Below is a small trained network, with its code and all its weights. Each question gives an input and a target symbol and asks what happens when units are switched off, that is, made to give their printed mean instead of their output.

import numpy as np


def w(rows, s, z=0):
    codes = np.array(rows[::2]) - 128.0
    scale = np.full(codes.shape[1], s)
    scale[-1] = z or s
    return codes * scale


def f(y):
    return y / 2 * (1 + np.tanh(0.7978845608 * (y + 0.044715 * y**3)))


def softmax(a):
    e = np.exp(a - a.max(-1, keepdims=True))
    return e / e.sum(-1, keepdims=True)


def log_softmax(a):
    a = a - a.max(-1, keepdims=True)
    return a - np.log(np.exp(a).sum(-1, keepdims=True))


def net(x, mask):
    ids = ['ΞΠΣΩαβγδζημτφψ'.index(c) for c in x.split()]
    T = len(ids)
    res = E[ids] + P[:T]
    u = 0
    for l in range(2):
        q, k, v = (res @ M[l].T for M in (Q, K, V))
        z = softmax(np.where(np.tri(T) > 0, q @ k.T / 3**0.5, -1e9)) @ v
        res = res + np.where(mask[u], z, O[l][:, -1]) @ O[l][:, :-1]
        u += 1
        y = f(res @ A[l][:, :-1].T + A[l][:, -1])
        res = res + np.where(mask[u : u + 12], y, B[l][:, -1]) @ B[l][:, :-1]
        u += 12
    return log_softmax(res[-1] @ U[:, :-1].T + U[:, -1])


Q, K, V, O, A, B = {}, {}, {}, {}, {}, {}
E = w([
[83,103,75,175,76,65,182,136,84],'Ξ',
[103,180,187,81,59,64,181,172,188],'Π',
[72,191,114,138,103,66,137,149,107],'Σ',
[155,81,109,144,91,37,101,117,80],'Ω',
[121,207,156,166,146,25,196,140,137],'α',
[64,204,188,65,75,188,104,114,92],'β',
[192,148,214,137,168,37,86,95,88],'γ',
[181,91,110,84,59,69,197,101,189],'δ',
[107,66,192,59,97,184,98,94,70],'ζ',
[163,24,225,44,117,134,152,146,176],'η',
[97,167,124,102,191,116,21,97,18],'μ',
[90,78,2,91,67,155,124,128,179],'τ',
[54,157,155,154,171,197,177,173,198],'φ',
[109,22,105,119,134,180,105,122,142],'ψ',
],0.0083)
P = w([
[194,150,153,175,85,164,81,219,73],'0',
[87,134,137,51,57,114,193,124,40],'1',
[110,78,122,103,199,111,87,198,152],'2',
[178,161,141,136,58,139,38,81,177],'3',
[77,136,124,41,131,148,213,72,47],'4',
[108,77,105,109,255,118,71,128,180],'5',
[175,162,134,154,98,157,26,4,216],'6',
[76,144,101,33,205,165,219,29,64],'7',
[56,53,137,151,202,102,55,147,187],'8',
],0.0083)
Q[0] = w([
[183,133,136,254,72,164,33,168,183],'0.h0',
[65,102,138,110,135,69,91,171,163],'0.h0',
[131,98,104,113,203,111,153,181,115],'0.h0',
],0.027)
K[0] = w([
[139,157,158,132,19,74,150,250,40],'0.h0',
[57,82,151,176,113,73,42,140,199],'0.h0',
[39,114,142,122,149,56,161,39,148],'0.h0',
],0.018)
V[0] = w([
[57,198,26,96,114,158,6,157,58],'0.h0',
[46,198,217,79,139,194,95,190,179],'0.h0',
[77,160,44,167,78,160,195,181,211],'0.h0',
],0.012)
O[0] = w([
[208,154,30,117,196,190,159,52,54,253],'0.h0',
[147,177,183,53,253,151,87,162,155,240],'0.h0',
[109,155,22,2,92,127,110,136,210,103],'0.h0',
],0.0075,0.0035)
A[0] = w([
[143,182,85,171,113,198,157,116,118,173],'0.n0',
[149,79,79,162,162,30,176,184,226,30],'0.n1',
[80,56,168,44,160,24,130,92,97,155],'0.n2',
[202,170,111,184,104,135,13,153,184,252],'0.n3',
[117,114,31,205,201,55,94,214,125,128],'0.n4',
[74,157,114,141,82,117,200,158,56,142],'0.n5',
[65,101,68,160,188,93,96,118,149,120],'0.n6',
[72,209,121,98,119,146,207,97,145,61],'0.n7',
[122,175,153,107,112,160,92,133,55,199],'0.n8',
[106,130,170,184,93,114,156,101,84,113],'0.n9',
[75,163,134,229,57,142,98,85,139,127],'0.n10',
[91,43,100,128,132,254,99,171,162,103],'0.n11',
],0.0097,0.0035)
B[0] = w([
[180,107,180,124,155,100,160,106,109,217],'0.n0',
[125,117,218,134,87,150,118,105,9,164],'0.n1',
[122,64,89,131,151,114,139,154,158,253],'0.n2',
[170,157,184,187,104,132,168,146,198,237],'0.n3',
[114,164,141,88,162,78,11,141,147,195],'0.n4',
[114,97,97,112,165,103,148,137,138,207],'0.n5',
[145,162,169,64,146,138,141,106,128,183],'0.n6',
[150,76,98,138,116,112,77,120,111,197],'0.n7',
[146,104,93,116,115,122,186,133,167,237],'0.n8',
[151,148,177,150,157,156,143,165,168,186],'0.n9',
[159,75,156,120,82,81,113,127,131,164],'0.n10',
[109,128,76,184,120,169,96,121,127,173],'0.n11',
],0.014,0.0051)
Q[1] = w([
[213,155,142,181,40,184,124,69,254],'1.h0',
[148,91,86,103,165,85,158,167,109],'1.h0',
[138,184,131,132,146,38,123,105,159],'1.h0',
],0.01)
K[1] = w([
[196,160,72,157,85,154,131,255,70],'1.h0',
[127,109,159,146,131,170,83,30,170],'1.h0',
[171,150,162,81,131,90,86,136,128],'1.h0',
],0.0093)
V[1] = w([
[124,233,190,51,64,104,194,142,114],'1.h0',
[147,40,170,26,87,229,184,120,152],'1.h0',
[135,137,111,194,89,253,90,153,97],'1.h0',
],0.012)
O[1] = w([
[186,149,72,77,65,170,104,213,109,128],'1.h0',
[112,115,165,1,114,197,159,53,158,126],'1.h0',
[140,95,169,180,128,223,86,67,157,8],'1.h0',
],0.0088,0.011)
A[1] = w([
[125,94,86,126,194,95,146,50,138,132],'1.n0',
[116,255,148,76,140,180,70,141,126,4],'1.n1',
[205,194,144,145,94,160,180,94,76,102],'1.n2',
[94,62,119,68,143,95,89,53,36,44],'1.n3',
[115,171,42,128,172,146,220,89,154,225],'1.n4',
[135,103,77,97,61,132,212,131,114,2],'1.n5',
[126,132,184,176,100,130,4,131,115,171],'1.n6',
[146,147,200,181,102,173,234,155,99,52],'1.n7',
[169,109,105,156,146,186,216,35,130,107],'1.n8',
[94,168,25,164,121,71,115,120,159,162],'1.n9',
[166,164,198,105,44,86,148,103,108,178],'1.n10',
[32,194,148,143,189,177,100,176,49,60],'1.n11',
],0.0085,0.0038)
B[1] = w([
[85,134,99,117,76,199,46,145,123,245],'1.n0',
[124,32,164,208,124,66,132,51,101,172],'1.n1',
[101,57,65,131,173,108,48,202,146,195],'1.n2',
[247,120,95,163,60,118,132,180,149,211],'1.n3',
[136,172,193,161,169,225,146,71,84,241],'1.n4',
[129,127,134,199,198,76,35,91,142,194],'1.n5',
[134,185,166,72,139,105,54,103,71,171],'1.n6',
[180,120,124,35,72,114,131,64,85,186],'1.n7',
[67,169,133,158,113,38,153,206,127,243],'1.n8',
[102,141,108,121,88,100,171,31,191,227],'1.n9',
[83,130,92,134,174,190,182,132,113,199],'1.n10',
[130,106,85,164,190,243,144,184,98,166],'1.n11',
],0.012,0.013)
U = w([
[89,138,168,127,101,51,45,92,84,56],'Ξ',
[211,174,236,197,186,95,104,151,208,121],'Π',
[188,131,118,123,114,118,83,7,31,81],'Σ',
[123,44,166,193,212,128,129,87,75,94],'Ω',
[54,136,80,122,157,66,172,73,157,159],'α',
[250,204,105,168,253,167,168,208,175,144],'β',
[194,68,159,178,107,102,212,143,62,186],'γ',
[160,11,148,181,131,71,60,184,176,53],'δ',
[128,227,191,84,163,160,195,87,95,253],'ζ',
[54,101,148,31,164,98,159,214,199,165],'η',
[86,142,106,106,161,100,113,177,11,83],'μ',
[181,196,58,145,34,77,97,199,105,70],'τ',
[73,118,56,29,127,174,37,132,150,160],'φ',
[57,137,135,226,111,135,164,218,144,151],'ψ',
],0.0042,0.004)

Each question gives the input, a string of symbols that net reads in full, and the target symbol t.
The units are the heads (3 rows each of Q, K, V and O) and the neurons (one row each of A and B). Each row of codes is followed by its name. A weight is (code - 128) times the scale printed after its matrix; where a second scale follows, it is the last column's (O, A, B and U).
mask holds one flag per unit, layer by layer, with each layer's heads first. A switched-off unit (its flag False) gives its mean, the last column of its rows in O or B, instead of its output. The means were averaged over made-up inputs and are rounded, as every weight is.
A unit's drop is (log p(t) with every unit on - log p(t) with that unit switched off) / (log p(t) with every unit on - log p(t) with every unit switched off).
The circuit of an input: a set's keep is (log p(t) with only the set's units on - log p(t) with every unit switched off) / (log p(t) with every unit on - log p(t) with every unit switched off). Starting from the 12 units with the biggest drops (on a tie, the unit counted first), units are removed one at a time, each time the one whose removal leaves the highest keep (on an exact tie, the one counted first), for as long as the keep stays at least 0.8.
units of the circuit, in order: the units of the circuit, biggest drop first
unit that matters most: the unit with the biggest drop
top k neurons: the k neurons with the biggest drops, biggest first
top k neurons in layer l: the k neurons of layer l with the biggest drops, biggest first
input Ξ ζ Π Ω τ, target τ: units of the circuit, in order : 1.n3, 0.n7, 0.h0, 0.n3
input τ φ η η φ φ Σ Σ, target φ: units of the circuit, in order : 0.h0, 1.n0, 0.n7, 1.h0
input γ φ ζ τ, target Σ: top 4 neurons : 1.n7, 1.n6, 1.n8, 0.n2
input γ φ α Σ α δ α Ξ ζ, target ψ: top 3 neurons in layer 1 : 1.n8, 1.n0, 1.n7
input β γ Ω α ψ Ξ Ξ α η, target δ: units of the circuit, in order : 0.n2, 0.h0
input α Ξ Σ Π Σ Ξ, target τ: top 4 neurons : 1.n3, 0.n1, 0.n4, 0.n3
input α μ δ Σ Π ψ ψ Σ, target ψ: top 2 neurons : 1.n8, 0.n11
input Σ φ τ Ξ Σ, target τ: top 2 neurons : 1.n3, 0.n7
input Ξ Π ψ α, target α: top 2 neurons : 0.n5, 1.n9
input α ψ α ψ γ τ Σ, target τ: units of the circuit, in order : 1.h0, 0.n2, 1.n4
input Σ γ Ξ Π Σ α α Σ Ω, target Ξ: units of the circuit, in order : 0.n4, 0.h0, 1.n6
input ζ φ Σ, target α: units of the circuit, in order : 0.n4, 1.n9, 1.h0
input φ β Σ ζ γ β ψ Σ δ, target γ: unit that matters most : 0.n1
input α Ξ Ω α α ζ Π, target τ: unit that matters most : 1.h0
input ζ α Σ Σ α Σ, target α: top 2 neurons : 1.n9, 0.n4
input Σ Π Ξ Σ Ξ, target Σ: top 2 neurons : 1.n4, 1.n8
input Σ δ ψ δ γ, target ψ: top 3 neurons in layer 0 : 0.n4, 0.n6, 0.n11
input β μ Σ ζ Σ ζ, target ψ: top 2 neurons : 1.n8, 0.n3
input β Σ φ Σ τ, target φ: top 3 neurons : 1.n0, 0.n7, 0.n11
input β α μ μ ζ α α, target Ω: top 2 neurons in layer 1 : 1.n1, 1.n2
input ζ Σ Ξ Σ ζ τ Σ, target η: top 2 neurons in layer 1 : 1.n2, 1.n8
input δ Π Σ φ, target φ: top neuron : 1.n10
input μ ζ γ ψ Σ, target ψ: top 2 neurons : 1.n8, 1.n0
input Σ β δ δ τ Ξ Ξ δ, target δ: top 2 neurons in layer 1 : 1.n5, 1.n4
input μ τ Σ μ Π, target μ: top 3 neurons : 1.n8, 1.n2, 1.n7
